Below are the code and all the weights of a small trained network. Each question names an input and a class and asks about switching units off, where a switched-off unit gives its printed mean instead of its output.

import numpy as np


def w(rows, s, z=0):
    codes = np.array(rows[::2]) - 128.0
    scale = np.full(codes.shape[1], s)
    scale[-1] = z or s
    return codes * scale


def norm(h):
    return h / np.sqrt((h * h).mean(-1, keepdims=True) + 1e-5)


def f(y):
    return y / 2 * (1 + np.tanh(0.7978845608 * (y + 0.044715 * y**3)))


def log_softmax(a):
    a = a - a.max(-1, keepdims=True)
    return a - np.log(np.exp(a).sum(-1, keepdims=True))


def net(x, mask):
    res = np.array(x, float).reshape(1, 3) / 4 @ E
    u = 0
    for l in range(2):
        y = f(norm(res) @ A[l][:, :-1].T + A[l][:, -1])
        res = res + np.where(mask[u : u + 3], y, B[l][:, -1]) @ B[l][:, :-1]
        u += 3
    return log_softmax(norm(res)[-1] @ U[:, :-1].T + U[:, -1])


A, B = {}, {}
E = w([
[144,220,121,182,232,251,195],'x0',
[129,212,145,163,107,146,64],'x1',
[118,118,217,36,121,101,94],'x2',
],0.0034)
A[0] = w([
[41,2,109,105,147,49,194,72],'L0N0',
[166,105,93,92,40,92,53,101],'L0N1',
[150,123,121,113,253,225,230,3],'L0N2',
],0.0046,0.0058)
B[0] = w([
[163,115,71,84,115,112,242,249],'L0N0',
[80,134,126,126,254,119,120,241],'L0N1',
[22,161,193,209,206,166,126,243],'L0N2',
],0.0087,0.0018)
A[1] = w([
[71,158,200,172,117,155,100,1],'L1N0',
[219,138,254,15,100,204,170,210],'L1N1',
[150,76,83,112,81,96,158,20],'L1N2',
],0.0068,0.0034)
B[1] = w([
[62,168,99,182,254,115,130,196],'L1N0',
[158,201,24,184,11,217,112,253],'L1N1',
[170,124,136,118,199,106,192,168],'L1N2',
],0.0086,0.0025)
U = w([
[107,49,91,172,123,59,109,3],'0',
[92,99,198,136,55,127,139,2],'1',
[191,231,44,186,52,200,95,140],'2',
[47,221,148,206,223,197,90,248],'3',
[126,145,66,96,76,158,201,182],'4',
[137,67,226,146,75,155,122,2],'5',
[111,105,167,21,172,7,47,193],'6',
[184,66,74,34,163,38,218,88],'7',
],0.011,0.0067)

Each question gives the input, the list of numbers given to net, and the class t.
The units are the neurons (one row each of A and B). Each row of codes is followed by its name. A weight is (code - 128) times the scale printed after its matrix; where a second scale follows, it is the last column's (A, B and U).
mask holds one flag per neuron, layer by layer. A switched-off neuron (its flag False) gives its mean, the last column of its row in B, instead of its output. The means were averaged over made-up inputs and are rounded, as every weight is.
A unit's drop is (log p(t) with every unit on - log p(t) with that unit switched off) / (log p(t) with every unit on - log p(t) with every unit switched off).
The circuit of an input: a set's keep is (log p(t) with only the set's units on - log p(t) with every unit switched off) / (log p(t) with every unit on - log p(t) with every unit switched off). Starting from all 6 units, units are removed one at a time, each time the one whose removal leaves the highest keep (on an exact tie, the one counted first), for as long as the keep stays at least 0.8.
units of the circuit, in order: the units of the circuit, biggest drop first
unit that matters most: the unit with the biggest drop
top k neurons: the k neurons with the biggest drops, biggest first
k most important neurons of layer l: the k neurons of layer l with the biggest drops, biggest first
drop of u: that unit's drop, to one decimal
input [-7,8,-3], class 6: top 2 neurons : (L1N1, L0N2)
input [-2,2,4], class 6: 2 most important neurons of layer 1 : (L1N1, L1N0)
input [-7,-1,-4], class 7: unit that matters most : L0N0
input [-3,-4,7], class 4: top 2 neurons : (L1N1, L0N0)
input [2,-6,2], class 4: top 4 neurons : (L0N0, L0N1, L1N0, L0N2)
input [0,-3,-6], class 7: units of the circuit, in order : (L1N1, L0N2, L0N1)
input [1,3,8], class 2: top 2 neurons : (L1N1, L0N2)
input [2,8,6], class 2: top 2 neurons : (L1N1, L0N2)
input [-2,-6,-5], class 7: top 2 neurons : (L1N2, L1N1)
input [-4,0,6], class 4: top 3 neurons : (L0N2, L1N1, L1N0)
input [2,5,1], class 2: 2 most important neurons of layer 0 : (L0N2, L0N1)
input [-2,-8,-7], class 7: 2 most important neurons of layer 1 : (L1N1, L1N2)
input [2,7,-4], class 2: top 4 neurons : (L0N2, L0N1, L1N0, L1N2)
input [-1,6,7], class 2: units of the circuit, in order : (L1N1)
input [0,-1,0], class 4: top 2 neurons : (L0N0, L1N1)
input [0,0,5], class 2: top 2 neurons : (L1N1, L0N2)
input [-3,1,-1], class 6: top 2 neurons : (L0N1, L1N1)
input [-2,1,1], class 6: top 3 neurons : (L1N1, L0N2, L1N0)
input [-6,7,-7], class 3: top 2 neurons : (L0N1, L0N0)
input [4,8,6], class 2: top 2 neurons : (L1N1, L0N2)
input [-8,-2,0], class 7: units of the circuit, in order : (L0N0)
input [-3,1,2], class 6: 2 most important neurons of layer 0 : (L0N1, L0N2)
input [-4,3,0], class 6: drop of L0N2 : 0.3
input [7,7,8], class 2: drop of L1N1 : 0.9
input [4,7,5], class 2: drop of L0N1 : 0.0
input [-2,-5,-5], class 7: drop of L1N1 : 0.1
input [-1,-4,-2], class 7: unit that matters most : L1N2
